Below is a small trained network, with its code and all its weights. Each question gives an input and a class and asks what happens when units are switched off, that is, made to give their printed mean instead of their output.

import numpy as np


def w(rows, s, z=0):
    codes = np.array(rows[::2]) - 128.0
    scale = np.full(codes.shape[1], s)
    scale[-1] = z or s
    return codes * scale


def f(y):
    return np.maximum(y, 0)


def log_softmax(a):
    a = a - a.max(-1, keepdims=True)
    return a - np.log(np.exp(a).sum(-1, keepdims=True))


def net(x, mask):
    res = np.array(x, float).reshape(1, 5) / 4 @ E
    y = f(res @ A[0][:, :-1].T + A[0][:, -1])
    res = res + np.where(mask, y, B[0][:, -1]) @ B[0][:, :-1]
    return log_softmax(res[-1] @ U[:, :-1].T + U[:, -1])


A, B = {}, {}
E = w([
[179,189,142,78,169,255],'x0',
[129,123,131,126,128,127],'x1',
[112,112,118,119,162,120],'x2',
[67,244,218,86,133,82],'x3',
[241,164,92,73,156,10],'x4',
],0.0094)
A[0] = w([
[126,150,69,104,153,113,116],'n1',
[166,101,128,61,233,81,117],'n2',
[202,80,59,139,109,149,84],'n3',
[144,145,148,116,138,180,69],'n4',
[209,149,106,102,108,96,101],'n5',
[15,58,199,184,77,177,154],'n6',
[107,125,111,223,93,38,3],'n7',
[228,133,123,55,138,70,133],'n8',
[154,141,147,171,128,125,92],'n9',
[194,60,54,224,142,143,85],'n10',
[229,161,189,79,111,186,96],'n11',
[204,99,74,149,75,161,102],'n12',
[133,83,67,156,130,178,108],'n13',
[169,207,86,92,179,216,61],'n14',
[124,102,134,189,84,14,71],'n15',
[65,206,228,116,145,78,92],'n16',
[128,53,65,140,98,185,115],'n17',
[127,159,53,92,239,194,37],'n18',
[255,141,116,59,121,23,144],'n19',
[106,93,111,138,104,74,28],'n20',
[82,205,211,79,110,81,84],'n21',
[99,111,110,188,78,35,59],'n22',
[222,141,79,56,103,57,120],'n23',
[212,156,105,20,153,221,44],'n24',
[163,170,81,35,150,214,42],'n25',
[170,61,78,130,108,129,86],'n26',
[178,68,73,135,135,137,112],'n27',
[185,162,110,104,154,72,138],'n28',
[89,181,216,109,175,100,110],'n29',
[83,203,187,56,120,62,68],'n30',
[167,173,102,68,159,204,33],'n31',
[68,110,162,163,105,210,127],'n32',
[190,90,86,137,123,129,123],'n33',
],0.0091,0.0025)
B[0] = w([
[129,145,128,127,131,162,153],'n1',
[98,149,142,94,133,161,191],'n2',
[162,186,155,192,166,113,183],'n3',
[133,107,82,95,126,88,161],'n4',
[103,169,98,135,139,185,183],'n5',
[43,134,50,112,71,211,244],'n6',
[130,73,114,101,78,47,189],'n7',
[66,158,75,120,122,186,216],'n8',
[135,128,133,113,136,138,130],'n9',
[180,163,229,154,169,108,200],'n10',
[98,59,142,105,117,71,197],'n11',
[181,139,156,206,166,111,178],'n12',
[164,178,218,186,135,163,178],'n13',
[118,31,114,97,88,34,207],'n14',
[128,41,108,42,75,51,205],'n15',
[168,159,207,187,202,131,223],'n16',
[133,164,182,156,159,147,191],'n17',
[113,76,120,169,119,106,183],'n18',
[37,147,80,107,103,234,246],'n19',
[119,122,120,92,105,66,163],'n20',
[191,185,194,190,200,97,216],'n21',
[123,15,111,95,82,64,197],'n22',
[46,155,104,80,92,253,217],'n23',
[139,96,76,85,107,39,217],'n24',
[137,75,103,80,72,58,200],'n25',
[171,146,193,156,155,117,174],'n26',
[182,170,148,201,181,127,178],'n27',
[129,123,78,108,138,212,194],'n28',
[200,182,162,179,152,147,201],'n29',
[186,171,195,157,157,112,216],'n30',
[127,86,96,90,106,44,192],'n31',
[65,145,59,98,78,206,207],'n32',
[156,202,177,192,158,124,171],'n33',
],0.0067,0.012)
U = w([
[75,136,93,125,106,255,247],'0',
[195,157,179,179,157,149,98],'1',
[131,47,109,105,95,71,47],'2',
],0.017,0.0012)

Each question gives the input, the list of numbers given to net, and the class t.
The units are the neurons (one row each of A and B). Each row of codes is followed by its name. A weight is (code - 128) times the scale printed after its matrix; where a second scale follows, it is the last column's (A, B and U).
mask holds one flag per neuron, in row order. A switched-off neuron (its flag False) gives its mean, the last column of its row in B, instead of its output. The means were averaged over made-up inputs and are rounded, as every weight is.
A unit's drop is (log p(t) with every unit on - log p(t) with that unit switched off) / (log p(t) with every unit on - log p(t) with every unit switched off).
most important unit: the unit with the biggest drop
k most important neurons: the k neurons with the biggest drops, biggest first
drop of u: that unit's drop, to one decimal
input [-6,4,-5,-4,8], class 0: 2 most important neurons	(n19, n23)
input [-4,5,3,-6,7], class 0: most important unit	n19
input [-1,0,8,7,-6], class 1: 3 most important neurons	(n16, n21, n19)
input [7,5,-4,6,5], class 2: 3 most important neurons	(n14, n24, n11)
input [0,8,-6,-8,-7], class 1: 2 most important neurons	(n10, n19)
input [8,-1,2,8,0], class 1: 4 most important neurons	(n21, n16, n29, n30)
input [8,5,-6,-7,5], class 2: 2 most important neurons	(n24, n14)
input [-7,-3,-6,4,7], class 0: 2 most important neurons	(n19, n23)
input [8,5,0,4,6], class 2: 2 most important neurons	(n14, n24)
input [4,7,4,-7,6], class 1: 3 most important neurons	(n10, n6, n3)
input [6,-2,1,-5,-2], class 2: drop of n14	0.2
input [7,4,-8,1,4], class 2: drop of n32	0.0
input [5,6,0,-4,-2], class 2: drop of n21	0.1
input [7,-7,1,1,-6], class 2: most important unit	n14
input [6,-5,-7,3,7], class 0: drop of n19	0.7
